Below are the code and all the weights of a small trained network. Each question names an input and a class and asks about switching units off, where a switched-off unit gives its printed mean instead of its output.

import numpy as np


def w(rows, s, z=0):
    codes = np.array(rows[::2]) - 128.0
    scale = np.full(codes.shape[1], s)
    scale[-1] = z or s
    return codes * scale


def f(y):
    return np.maximum(y, 0)


def log_softmax(a):
    a = a - a.max(-1, keepdims=True)
    return a - np.log(np.exp(a).sum(-1, keepdims=True))


def net(x, mask):
    res = np.array(x, float).reshape(1, 4) / 4 @ E
    y = f(res @ A[0][:, :-1].T + A[0][:, -1])
    res = res + np.where(mask, y, B[0][:, -1]) @ B[0][:, :-1]
    return log_softmax(res[-1] @ U[:, :-1].T + U[:, -1])


A, B = {}, {}
E = w([
[34,121,188],'x0',
[128,129,127],'x1',
[155,61,173],'x2',
[152,203,246],'x3',
],0.014)
A[0] = w([
[139,167,134,86],'N0',
[80,143,62,123],'N1',
[53,176,109,86],'N2',
[39,84,183,97],'N3',
[79,180,142,169],'N4',
[194,102,102,122],'N5',
[67,61,181,88],'N6',
[221,162,85,239],'N7',
[160,107,105,125],'N8',
[236,143,124,243],'N9',
[167,88,96,87],'N10',
[176,168,141,144],'N11',
[115,188,159,182],'N12',
[96,138,81,155],'N13',
[157,107,114,83],'N14',
[173,107,87,160],'N15',
[139,27,112,139],'N16',
[147,108,123,52],'N17',
[168,129,215,90],'N18',
[91,121,131,146],'N19',
[4,145,117,71],'N20',
[152,131,222,47],'N21',
[113,218,111,139],'N22',
[105,127,195,4],'N23',
[227,216,61,254],'N24',
[165,205,150,188],'N25',
[111,112,97,189],'N26',
[77,127,63,178],'N27',
[114,157,64,81],'N28',
[18,151,128,115],'N29',
[227,108,36,213],'N30',
[151,62,144,89],'N31',
[98,150,184,29],'N32',
],0.016,0.0048)
B[0] = w([
[59,137,173,153],'N0',
[148,109,61,189],'N1',
[60,151,171,179],'N2',
[167,53,131,209],'N3',
[136,143,125,189],'N4',
[130,177,110,186],'N5',
[212,50,60,193],'N6',
[194,163,128,224],'N7',
[141,185,72,164],'N8',
[131,216,236,221],'N9',
[135,166,69,175],'N10',
[116,122,254,177],'N11',
[146,167,153,198],'N12',
[176,87,103,175],'N13',
[133,169,63,152],'N14',
[136,176,70,187],'N15',
[87,152,98,201],'N16',
[124,182,106,139],'N17',
[189,66,144,212],'N18',
[88,109,92,157],'N19',
[71,124,122,204],'N20',
[168,112,128,212],'N21',
[75,131,227,186],'N22',
[158,106,129,180],'N23',
[197,158,150,247],'N24',
[111,139,214,207],'N25',
[163,108,30,173],'N26',
[163,59,32,200],'N27',
[144,115,93,175],'N28',
[83,117,135,204],'N29',
[148,176,105,255],'N30',
[64,151,173,165],'N31',
[161,119,112,181],'N32',
],0.0087,0.017)
U = w([
[244,93,119,98],'0',
[103,176,196,119],'1',
[122,182,103,253],'2',
[188,127,173,63],'3',
[4,97,97,50],'4',
[31,64,234,70],'5',
[131,53,112,238],'6',
],0.013,0.0017)

Each question gives the input, the list of numbers given to net, and the class t.
The units are the neurons (one row each of A and B). Each row of codes is followed by its name. A weight is (code - 128) times the scale printed after its matrix; where a second scale follows, it is the last column's (A, B and U).
mask holds one flag per neuron, in row order. A switched-off neuron (its flag False) gives its mean, the last column of its row in B, instead of its output. The means were averaged over made-up inputs and are rounded, as every weight is.
A unit's drop is (log p(t) with every unit on - log p(t) with that unit switched off) / (log p(t) with every unit on - log p(t) with every unit switched off).
The circuit of an input: a set's keep is (log p(t) with only the set's units on - log p(t) with every unit switched off) / (log p(t) with every unit on - log p(t) with every unit switched off). Starting from the 12 units with the biggest drops (on a tie, the unit counted first), units are removed one at a time, each time the one whose removal leaves the highest keep (on an exact tie, the one counted first), for as long as the keep stays at least 0.8.
units of the circuit, in order: the units of the circuit, biggest drop first
unit that matters most: the unit with the biggest drop
top k neurons: the k neurons with the biggest drops, biggest first
drop when u is switched off: that unit's drop, to one decimal
input [1,6,-7,-8], class 4: units of the circuit, in order : N20, N2
input [5,3,0,8], class 5: units of the circuit, in order : N24, N7, N30
input [3,-1,4,8], class 0: units of the circuit, in order : N18
input [4,-3,-1,-4], class 4: units of the circuit, in order : N24, N7
input [-8,5,3,1], class 3: top 2 neurons : N9, N24
input [-1,-1,7,1], class 3: top 2 neurons : N27, N31
input [8,-3,5,0], class 6: top 2 neurons : N6, N24
input [7,-8,2,-6], class 6: top 2 neurons : N6, N3
input [8,7,-4,-6], class 4: top 3 neurons : N20, N2, N29
input [-7,-7,8,5], class 3: top 2 neurons : N9, N18
input [7,2,4,-5], class 6: drop when N3 is switched off : 0.8
input [6,4,4,-3], class 6: drop when N6 is switched off : 0.7
input [-8,-7,-8,5], class 1: drop when N11 is switched off : 0.0
input [-7,-1,0,5], class 1: unit that matters most : N9
